Here is a tiny trained network, its code and every weight. The questions are about switching its units off for an input and a class, where a switched-off unit gives its printed mean instead of its output.

import numpy as np


def w(rows, s, z=0):
    codes = np.array(rows[::2]) - 128.0
    scale = np.full(codes.shape[1], s)
    scale[-1] = z or s
    return codes * scale


def f(y):
    return np.maximum(y, 0)


def log_softmax(a):
    a = a - a.max(-1, keepdims=True)
    return a - np.log(np.exp(a).sum(-1, keepdims=True))


def net(x, mask):
    res = np.array(x, float).reshape(1, 7) / 4 @ E
    y = f(res @ A[0][:, :-1].T + A[0][:, -1])
    res = res + np.where(mask, y, B[0][:, -1]) @ B[0][:, :-1]
    return log_softmax(res[-1] @ U[:, :-1].T + U[:, -1])


A, B = {}, {}
E = w([
[148,115,1,117,5,39,201,171,120],'x0',
[210,51,47,251,140,162,103,55,217],'x1',
[197,149,169,8,90,181,207,69,234],'x2',
[121,108,143,125,123,123,128,146,142],'x3',
[191,56,46,25,217,177,109,195,78],'x4',
[109,92,145,129,128,129,163,125,118],'x5',
[128,124,133,125,127,122,118,140,142],'x6',
],0.0087)
A[0] = w([
[115,72,99,204,135,124,70,127,103,118],'n1',
[71,211,152,50,133,108,163,180,75,114],'n2',
[91,194,168,69,107,107,142,165,64,162],'n3',
[178,85,48,45,207,163,117,170,72,106],'n4',
[124,143,82,105,89,89,158,165,108,30],'n5',
[94,224,194,197,78,65,171,92,164,86],'n6',
[99,133,242,148,255,203,69,107,115,4],'n7',
[89,206,171,55,142,95,147,186,65,157],'n8',
[115,152,187,125,164,169,89,111,116,22],'n9',
[166,69,69,78,204,159,120,175,118,148],'n10',
[188,171,167,59,99,177,190,96,211,46],'n11',
[185,138,156,26,96,185,187,61,208,37],'n12',
[55,121,129,192,145,81,58,176,39,57],'n13',
[151,109,45,147,59,69,195,190,135,69],'n14',
[85,189,171,185,72,77,117,86,134,85],'n15',
[199,44,74,198,146,158,125,105,183,176],'n16',
[77,182,158,66,123,144,138,193,70,146],'n17',
[84,127,109,216,167,92,82,185,37,64],'n18',
[136,119,50,107,32,29,170,170,109,24],'n19',
[185,88,71,225,154,185,147,91,196,172],'n20',
[102,126,195,144,197,192,91,113,135,50],'n21',
[52,189,181,217,62,116,136,89,176,124],'n22',
[164,96,77,61,181,181,119,211,70,74],'n23',
],0.0093,0.0027)
B[0] = w([
[188,199,240,97,114,36,179,170,92,187],'n1',
[254,93,177,221,144,78,87,100,208,215],'n2',
[196,73,178,223,164,102,102,78,212,206],'n3',
[29,61,42,90,203,152,183,227,161,248],'n4',
[104,146,107,61,51,182,88,38,84,172],'n5',
[11,61,29,138,207,179,220,195,174,219],'n6',
[114,126,31,46,15,218,47,56,69,227],'n7',
[222,18,146,204,159,82,80,60,196,220],'n8',
[132,152,16,71,64,172,58,96,73,170],'n9',
[31,91,65,178,189,154,209,203,147,227],'n10',
[136,218,223,74,102,41,191,167,25,222],'n11',
[156,235,224,39,101,12,203,203,30,238],'n12',
[126,201,211,70,105,9,163,197,49,208],'n13',
[157,144,87,93,32,230,76,57,95,210],'n14',
[41,106,86,113,203,177,189,185,164,200],'n15',
[228,45,192,191,159,42,70,47,174,234],'n16',
[231,85,178,201,147,85,84,93,193,207],'n17',
[169,225,239,60,88,4,145,208,42,209],'n18',
[104,119,43,65,44,241,28,43,51,216],'n19',
[216,47,213,242,162,99,85,76,213,236],'n20',
[110,120,58,104,54,235,50,37,84,190],'n21',
[40,86,33,150,205,169,191,218,190,225],'n22',
[26,85,79,146,210,184,196,207,169,230],'n23',
],0.0069,0.015)
U = w([
[208,65,196,229,182,77,85,82,199,240],'0',
[6,97,61,130,231,173,216,251,155,155],'1',
[146,229,230,51,103,27,184,223,6,34],'2',
[109,133,54,69,22,228,39,50,43,5],'3',
],0.011,0.0022)

Each question gives the input, the list of numbers given to net, and the class t.
The units are the neurons (one row each of A and B). Each row of codes is followed by its name. A weight is (code - 128) times the scale printed after its matrix; where a second scale follows, it is the last column's (A, B and U).
mask holds one flag per neuron, in row order. A switched-off neuron (its flag False) gives its mean, the last column of its row in B, instead of its output. The means were averaged over made-up inputs and are rounded, as every weight is.
A unit's drop is (log p(t) with every unit on - log p(t) with that unit switched off) / (log p(t) with every unit on - log p(t) with every unit switched off).
most important unit: the unit with the biggest drop
top k neurons: the k neurons with the biggest drops, biggest first
drop when u is switched off: that unit's drop, to one decimal
input [-7,-6,-4,-8,2,5,4], class 3: top 3 neurons => [n7; n21; n9]
input [6,2,-8,-3,-7,3,5], class 2: most important unit => n18
input [-7,-6,6,-6,-5,3,2], class 3: top 3 neurons => [n7; n9; n21]
input [8,8,1,-6,6,5,-3], class 0: top 2 neurons => [n16; n20]
input [5,4,1,-4,-2,0,0], class 3: top 2 neurons => [n19; n14]
input [-8,4,8,6,5,1,-3], class 2: top 3 neurons => [n12; n11; n19]
input [2,1,5,7,-4,1,-8], class 2: top 4 neurons => [n12; n11; n4; n23]
input [-5,-6,-6,-1,6,8,2], class 0: top 3 neurons => [n8; n17; n2]
input [6,6,-7,5,-7,0,7], class 1: top 3 neurons => [n22; n6; n15]
input [-8,-7,6,-1,5,1,-6], class 3: top 2 neurons => [n7; n21]
input [7,1,8,-6,-6,3,6], class 2: top 2 neurons => [n12; n11]
input [-7,1,-8,-6,7,-3,-2], class 2: top 2 neurons => [n18; n13]
input [2,5,3,-3,-7,-3,6], class 1: top 2 neurons => [n6; n22]
input [2,-7,-6,-1,-4,8,-1], class 0: most important unit => n8
input [-8,-8,2,4,4,4,0], class 0: drop when n3 is switched off => 1.0
input [-7,-7,3,0,-6,2,-6], class 0: drop when n14 is switched off => 0.2
input [-8,7,7,-5,-5,-2,3], class 3: drop when n7 is switched off => 1.0
